Below are the code and all the weights of a small trained network. Each question names an input and a class and asks about switching units off, where a switched-off unit gives its printed mean instead of its output.

import numpy as np


def w(rows, s, z=0):
    codes = np.array(rows[::2]) - 128.0
    scale = np.full(codes.shape[1], s)
    scale[-1] = z or s
    return codes * scale


def f(y):
    return np.maximum(y, 0)


def log_softmax(a):
    a = a - a.max(-1, keepdims=True)
    return a - np.log(np.exp(a).sum(-1, keepdims=True))


def net(x, mask):
    res = np.array(x, float).reshape(1, 5) / 4 @ E
    y = f(res @ A[0][:, :-1].T + A[0][:, -1])
    res = res + np.where(mask, y, B[0][:, -1]) @ B[0][:, :-1]
    return log_softmax(res[-1] @ U[:, :-1].T + U[:, -1])


A, B = {}, {}
E = w([
[76,44,229,162],'x0',
[254,199,187,176],'x1',
[125,128,127,130],'x2',
[127,128,125,134],'x3',
[204,4,66,176],'x4',
],0.0066)
A[0] = w([
[54,101,83,90,93],'N0',
[160,115,121,188,169],'N1',
[157,139,107,74,109],'N2',
[153,166,8,128,105],'N3',
[62,97,189,154,148],'N4',
[76,204,195,97,112],'N5',
[76,100,106,106,123],'N6',
[163,135,66,119,85],'N7',
[181,126,94,109,157],'N8',
[100,164,124,129,126],'N9',
[114,69,108,88,106],'N10',
[175,60,122,160,144],'N11',
[163,106,89,134,122],'N12',
[209,152,140,157,88],'N13',
[159,93,123,154,178],'N14',
[120,193,153,58,94],'N15',
[146,166,86,65,115],'N16',
[175,132,166,122,90],'N17',
[77,144,63,141,127],'N18',
[171,82,71,176,87],'N19',
[76,86,143,63,141],'N20',
[110,109,168,174,190],'N21',
[146,154,168,159,162],'N22',
[125,165,51,184,125],'N23',
[176,94,81,103,171],'N24',
[102,116,199,198,114],'N25',
[161,128,124,51,255],'N26',
[111,187,140,142,125],'N27',
[155,63,60,179,98],'N28',
[197,161,190,150,89],'N29',
[143,148,85,109,104],'N30',
[96,176,158,88,88],'N31',
[126,113,107,127,206],'N32',
[125,149,78,95,127],'N33',
[136,180,165,175,124],'N34',
[184,69,106,123,74],'N35',
[163,147,80,138,126],'N36',
[153,167,112,141,194],'N37',
[118,104,106,95,197],'N38',
[107,85,183,97,115],'N39',
[106,75,98,102,129],'N40',
[64,116,81,20,121],'N41',
[198,160,142,156,129],'N42',
[7,107,99,135,62],'N43',
[101,84,104,115,130],'N44',
[135,221,52,76,111],'N45',
[115,171,179,55,79],'N46',
[91,120,54,91,143],'N47',
],0.011,0.0089)
B[0] = w([
[190,164,193,68,189],'N0',
[85,199,152,123,183],'N1',
[168,69,104,158,146],'N2',
[172,68,123,172,189],'N3',
[164,128,69,253,202],'N4',
[80,22,209,105,204],'N5',
[189,156,168,138,181],'N6',
[141,74,203,136,150],'N7',
[101,126,112,158,178],'N8',
[66,85,208,135,156],'N9',
[156,141,182,122,169],'N10',
[72,137,200,102,194],'N11',
[65,101,195,96,159],'N12',
[164,140,173,114,168],'N13',
[82,152,154,138,190],'N14',
[99,70,176,109,175],'N15',
[159,23,95,223,170],'N16',
[194,165,223,55,145],'N17',
[190,185,154,149,174],'N18',
[73,54,236,76,170],'N19',
[159,165,154,140,198],'N20',
[131,124,25,215,201],'N21',
[129,184,155,113,180],'N22',
[122,65,145,180,165],'N23',
[83,159,155,137,196],'N24',
[198,66,78,218,173],'N25',
[54,203,46,222,254],'N26',
[80,109,211,119,167],'N27',
[106,97,222,37,186],'N28',
[184,149,151,60,174],'N29',
[161,24,141,152,149],'N30',
[102,26,197,71,164],'N31',
[86,206,156,156,208],'N32',
[155,87,157,228,166],'N33',
[145,164,133,113,170],'N34',
[115,68,210,51,156],'N35',
[116,105,125,157,162],'N36',
[105,160,122,164,200],'N37',
[103,192,139,148,206],'N38',
[177,93,95,195,166],'N39',
[159,180,152,97,182],'N40',
[180,183,205,102,213],'N41',
[137,172,166,77,182],'N42',
[181,125,152,98,190],'N43',
[158,168,140,112,177],'N44',
[145,66,119,194,203],'N45',
[102,53,219,37,163],'N46',
[157,188,191,136,198],'N47',
],0.0051,0.0089)
U = w([
[27,39,164,43,47],'0',
[92,178,109,158,254],'1',
[89,178,114,158,214],'2',
[249,180,141,83,14],'3',
[214,24,86,201,37],'4',
[54,174,4,83,162],'5',
],0.011,0.005)

Each question gives the input, the list of numbers given to net, and the class t.
The units are the neurons (one row each of A and B). Each row of codes is followed by its name. A weight is (code - 128) times the scale printed after its matrix; where a second scale follows, it is the last column's (A, B and U).
mask holds one flag per neuron, in row order. A switched-off neuron (its flag False) gives its mean, the last column of its row in B, instead of its output. The means were averaged over made-up inputs and are rounded, as every weight is.
A unit's drop is (log p(t) with every unit on - log p(t) with that unit switched off) / (log p(t) with every unit on - log p(t) with every unit switched off).
The circuit of an input: a set's keep is (log p(t) with only the set's units on - log p(t) with every unit switched off) / (log p(t) with every unit on - log p(t) with every unit switched off). Starting from the 12 units with the biggest drops (on a tie, the unit counted first), units are removed one at a time, each time the one whose removal leaves the highest keep (on an exact tie, the one counted first), for as long as the keep stays at least 0.8.
circuit, biggest first: the units of the circuit, biggest drop first
unit that matters most: the unit with the biggest drop
top k neurons: the k neurons with the biggest drops, biggest first
drop when u is switched off: that unit's drop, to one decimal
input [8,5,-1,-6,-4], class 4: unit that matters most : N25
input [7,2,-3,8,6], class 1: circuit, biggest first : N1; N11
input [-3,-1,-1,-2,4], class 0: circuit, biggest first : N4; N19
input [-8,-4,3,2,3], class 4: circuit, biggest first : N3; N16
input [-5,-4,-6,3,-6], class 0: circuit, biggest first : N5; N31
input [5,4,0,-5,-7], class 0: circuit, biggest first : N5; N46
input [8,-1,2,7,1], class 4: circuit, biggest first : N25; N4
input [3,7,8,-1,-8], class 0: circuit, biggest first : N5; N46
input [6,5,8,-2,6], class 2: circuit, biggest first : N1; N11
input [8,8,1,5,6], class 3: circuit, biggest first : N29; N17
input [7,8,7,1,5], class 3: circuit, biggest first : N29; N17
input [-5,4,3,-2,1], class 4: circuit, biggest first : N3; N45
input [-4,-7,-2,-2,-6], class 3: top 3 neurons : N41; N0; N18
input [1,-4,-4,3,-7], class 0: circuit, biggest first : N5
input [-5,-7,3,1,0], class 3: top 2 neurons : N41; N0
input [3,4,-2,-1,5], class 0: drop when N11 is switched off : 0.2
input [-4,5,7,8,8], class 0: drop when N19 is switched off : 0.1
input [7,-5,1,1,-4], class 4: drop when N4 is switched off : 0.2
